Small tables with named rows and columns. After each table, cells are looked up by row and column.

vod =
       sonel  nalez  bifone
lil       37     71      38
rem       56     79      91
gav       73     20      73
diro      25     46      38
vodam     30     83      83
zoge      56     59      27

What is the bifone of diro in vod? 38
What is the nalez of gav in vod? 20
What is the nalez of rem in vod? 79
What is the sonel of rem in vod? 56
What is the nalez of zoge in vod? 59
What is the sonel of diro in vod? 25
What is the nalez of diro in vod? 46
What is the bifone of gav in vod? 73
What is the bifone of lil in vod? 38
What is the nalez of vodam in vod? 83
What is the sonel of lil in vod? 37
What is the sonel of zoge in vod? 56
What is the bifone of vodam in vod? 83
What is the bifone of zoge in vod? 27
What is the nalez of lil in vod? 71
What is the bifone of rem in vod? 91
What is the sonel of gav in vod? 73

buner:
       zeram  muded  fekata  vuro  fisamo  reg
nal      118    219     243   159     201  181
dapov    234     62      66    61     149  172
dutef    123     57      95    65     143  103
nol       58    233     221   126     225  140
fes      244    146     141    98     120   99
fovum    134    175      99    70     129  200

dutef, vuro => 65
dutef, fekata => 95
nol, reg => 140
fes, muded => 146
nol, zeram => 58
nal, vuro => 159
fes, zeram => 244
fovum, muded => 175
nal, reg => 181
dapov, muded => 62
nol, fisamo => 225
nol, vuro => 126
dapov, reg => 172
nal, zeram => 118
nal, fisamo => 201
dutef, reg => 103
dapov, zeram => 234

fab =
	kul	besarot
gaf	0.352	0.310
tep	0.396	0.271
med	0.397	0.320
lut	0.672	0.552
bikonaz	0.852	0.274
bot	0.686	0.283
betag	0.794	0.561
kotubun	0.415	0.720
sagigot	0.402	0.799
sut	0.105	0.424
silupe	0.749	0.443
lel	0.543	0.157
movobo	0.776	0.484

kotubun, kul: 0.415
bikonaz, besarot: 0.274
lel, kul: 0.543
betag, kul: 0.794
sagigot, kul: 0.402
tep, kul: 0.396
kotubun, besarot: 0.720
bot, kul: 0.686
movobo, kul: 0.776
bot, besarot: 0.283
med, besarot: 0.320
med, kul: 0.397
lut, kul: 0.672
sut, besarot: 0.424
lel, besarot: 0.157
gaf, kul: 0.352

paz
|  | tok | tiku | vage | vukeden | bof | vin | tonit |
|---|---|---|---|---|---|---|---|
| zunibek | 75 | 93 | 48 | 77 | 99 | 87 | 76 |
| zani | 70 | 65 | 44 | 34 | 196 | 92 | 121 |
| fodotid | 112 | 152 | 145 | 141 | 94 | 176 | 115 |
| sez | 10 | 159 | 157 | 70 | 111 | 185 | 127 |
| rak | 19 | 136 | 120 | 76 | 93 | 125 | 128 |
| gim | 9 | 197 | 130 | 230 | 60 | 148 | 171 |
| medel | 95 | 157 | 78 | 116 | 50 | 52 | 214 |
| komuson | 20 | 175 | 137 | 158 | 33 | 138 | 119 |
| fogiz | 63 | 207 | 140 | 193 | 63 | 70 | 161 |

What is the tonit of fodotid in paz?
115
What is the vukeden of zunibek in paz?
77
What is the bof of sez in paz?
111
What is the vukeden of komuson in paz?
158
What is the vukeden of fodotid in paz?
141
What is the tiku of zunibek in paz?
93
What is the tiku of fodotid in paz?
152
What is the vage of fogiz in paz?
140
What is the tiku of medel in paz?
157
What is the tonit of zunibek in paz?
76
Row with the largest tiku: fogiz

kisak.csv
,gulufa,mav,zit,luko,losade,fek,patuva,ner
fivumog,0.6,0.7,0.8,0.7,0.4,0.4,0.6,0.2
mipad,0.8,0.6,0.6,0.7,0.4,0.6,0.8,0.2
gavifu,0.6,0.9,0.7,0.6,0.8,0.2,0.3,0.7
rok,0.5,0.9,0.6,0.6,0.7,0.2,0.4,0.6
tez,0.6,0.4,0.8,0.5,0.4,0.4,0.7,0.4
gam,0.6,0.8,0.8,0.7,0.7,0.2,0.4,0.6

gam, ner => 0.6
tez, patuva => 0.7
tez, losade => 0.4
mipad, patuva => 0.8
gam, mav => 0.8
gam, fek => 0.2
tez, zit => 0.8
gam, losade => 0.7
mipad, losade => 0.4
rok, zit => 0.6
fivumog, losade => 0.4
gavifu, fek => 0.2
gam, luko => 0.7
rok, patuva => 0.4
gam, patuva => 0.4
gavifu, zit => 0.7
rok, ner => 0.6
rok, gulufa => 0.5
Which row has the largest patuva? mipad

gitivar =
         seme  gakef
firev     107    196
gozisuv   148     37
fel       151    221
lig       132      3
lapobu    167    201
repu      124    235
rulu      120    110
kuzuke    160    168
papur     127    218

What is the seme of lig in gitivar?
132
What is the gakef of firev in gitivar?
196
What is the gakef of kuzuke in gitivar?
168
What is the seme of gozisuv in gitivar?
148
What is the seme of firev in gitivar?
107
What is the gakef of fel in gitivar?
221
What is the seme of fel in gitivar?
151
What is the seme of lapobu in gitivar?
167
What is the gakef of lig in gitivar?
3
What is the gakef of gozisuv in gitivar?
37
What is the seme of repu in gitivar?
124
What is the gakef of repu in gitivar?
235
What is the gakef of rulu in gitivar?
110
What is the seme of kuzuke in gitivar?
160
What is the gakef of lapobu in gitivar?
201
What is the seme of rulu in gitivar?
120

